Below are the code and all the weights of a small trained network. Each question names an input and a class and asks about switching units off, where a switched-off unit gives its printed mean instead of its output.

import numpy as np


def w(rows, s, z=0):
    codes = np.array(rows[::2]) - 128.0
    scale = np.full(codes.shape[1], s)
    scale[-1] = z or s
    return codes * scale


def f(y):
    return np.maximum(y, 0)


def log_softmax(a):
    a = a - a.max(-1, keepdims=True)
    return a - np.log(np.exp(a).sum(-1, keepdims=True))


def net(x, mask):
    res = np.array(x, float).reshape(1, 7) / 4 @ E
    y = f(res @ A[0][:, :-1].T + A[0][:, -1])
    res = res + np.where(mask, y, B[0][:, -1]) @ B[0][:, :-1]
    return log_softmax(res[-1] @ U[:, :-1].T + U[:, -1])


A, B = {}, {}
E = w([
[209,124,105,245,254,130,115],'x0',
[28,157,50,136,70,84,51],'x1',
[157,131,149,68,221,155,55],'x2',
[45,6,123,93,139,95,141],'x3',
[141,191,210,171,149,46,100],'x4',
[128,5,168,225,70,230,167],'x5',
[89,137,52,153,205,56,169],'x6',
],0.0079)
A[0] = w([
[66,158,125,33,125,116,144,192],'N1',
[115,152,64,203,132,70,137,166],'N2',
[138,182,204,139,61,60,177,159],'N3',
[57,103,136,73,48,146,116,81],'N4',
[188,123,181,228,75,186,82,170],'N5',
[161,106,87,169,153,158,211,12],'N6',
[161,157,89,66,180,87,1,54],'N7',
[132,176,132,176,143,190,158,67],'N8',
[123,202,226,114,66,66,180,152],'N9',
[52,27,53,123,24,199,206,153],'N10',
[56,132,165,6,67,109,23,136],'N11',
[168,68,200,35,175,143,161,252],'N12',
[155,131,164,191,106,170,115,105],'N13',
[113,70,243,163,111,113,175,212],'N14',
[84,116,38,162,125,61,143,134],'N15',
[158,151,63,127,66,130,187,111],'N16',
[64,133,75,170,130,124,95,144],'N17',
],0.01,0.0036)
B[0] = w([
[114,163,151,120,122,118,110,200],'N1',
[103,155,104,89,126,84,123,186],'N2',
[157,144,196,88,147,165,91,184],'N3',
[128,131,84,120,131,104,139,198],'N4',
[168,118,246,85,129,146,65,216],'N5',
[115,159,138,91,128,142,94,173],'N6',
[121,110,138,128,165,160,163,215],'N7',
[111,133,130,96,116,142,106,163],'N8',
[194,165,241,90,137,173,85,193],'N9',
[123,58,86,230,191,182,220,254],'N10',
[114,167,115,15,82,124,51,234],'N11',
[138,136,180,152,128,160,109,212],'N12',
[169,117,246,103,124,125,110,176],'N13',
[134,154,157,141,173,161,163,201],'N14',
[107,177,104,82,109,65,108,186],'N15',
[125,142,127,132,159,163,138,162],'N16',
[104,155,109,128,111,114,109,173],'N17',
],0.012,0.014)
U = w([
[137,88,161,178,146,195,186,135],'0',
[132,160,168,71,111,124,22,155],'1',
[170,75,102,160,44,70,142,3],'2',
[111,141,7,140,120,81,156,119],'3',
],0.014,0.0039)

Each question gives the input, the list of numbers given to net, and the class t.
The units are the neurons (one row each of A and B). Each row of codes is followed by its name. A weight is (code - 128) times the scale printed after its matrix; where a second scale follows, it is the last column's (A, B and U).
mask holds one flag per neuron, in row order. A switched-off neuron (its flag False) gives its mean, the last column of its row in B, instead of its output. The means were averaged over made-up inputs and are rounded, as every weight is.
A unit's drop is (log p(t) with every unit on - log p(t) with that unit switched off) / (log p(t) with every unit on - log p(t) with every unit switched off).
unit that matters most: the unit with the biggest drop
top k neurons: the k neurons with the biggest drops, biggest first
drop of u: that unit's drop, to one decimal
input [0,-1,5,-5,-4,-3,4], class 0: unit that matters most => N11
input [1,-6,1,0,-8,-6,-3], class 0: top 2 neurons => N11, N5
input [2,1,4,-7,-6,7,-4], class 0: top 4 neurons => N11, N10, N15, N9
input [6,-4,3,-4,-5,2,7], class 1: top 2 neurons => N10, N6
input [6,-4,3,-3,-1,4,0], class 1: top 2 neurons => N10, N5
input [1,1,7,2,-1,1,6], class 3: top 3 neurons => N5, N9, N11
input [-7,-1,0,7,-3,-5,7], class 3: top 2 neurons => N10, N5
input [-2,5,-3,-1,6,8,7], class 0: top 2 neurons => N10, N11
input [-3,2,-3,-3,2,6,-3], class 0: drop of N10 => 0.3
input [-1,5,-7,-1,1,2,-4], class 0: drop of N10 => 1.7
input [-4,-4,6,1,5,6,6], class 0: drop of N11 => 0.6
input [8,-2,2,-4,-2,2,6], class 1: drop of N10 => 0.8
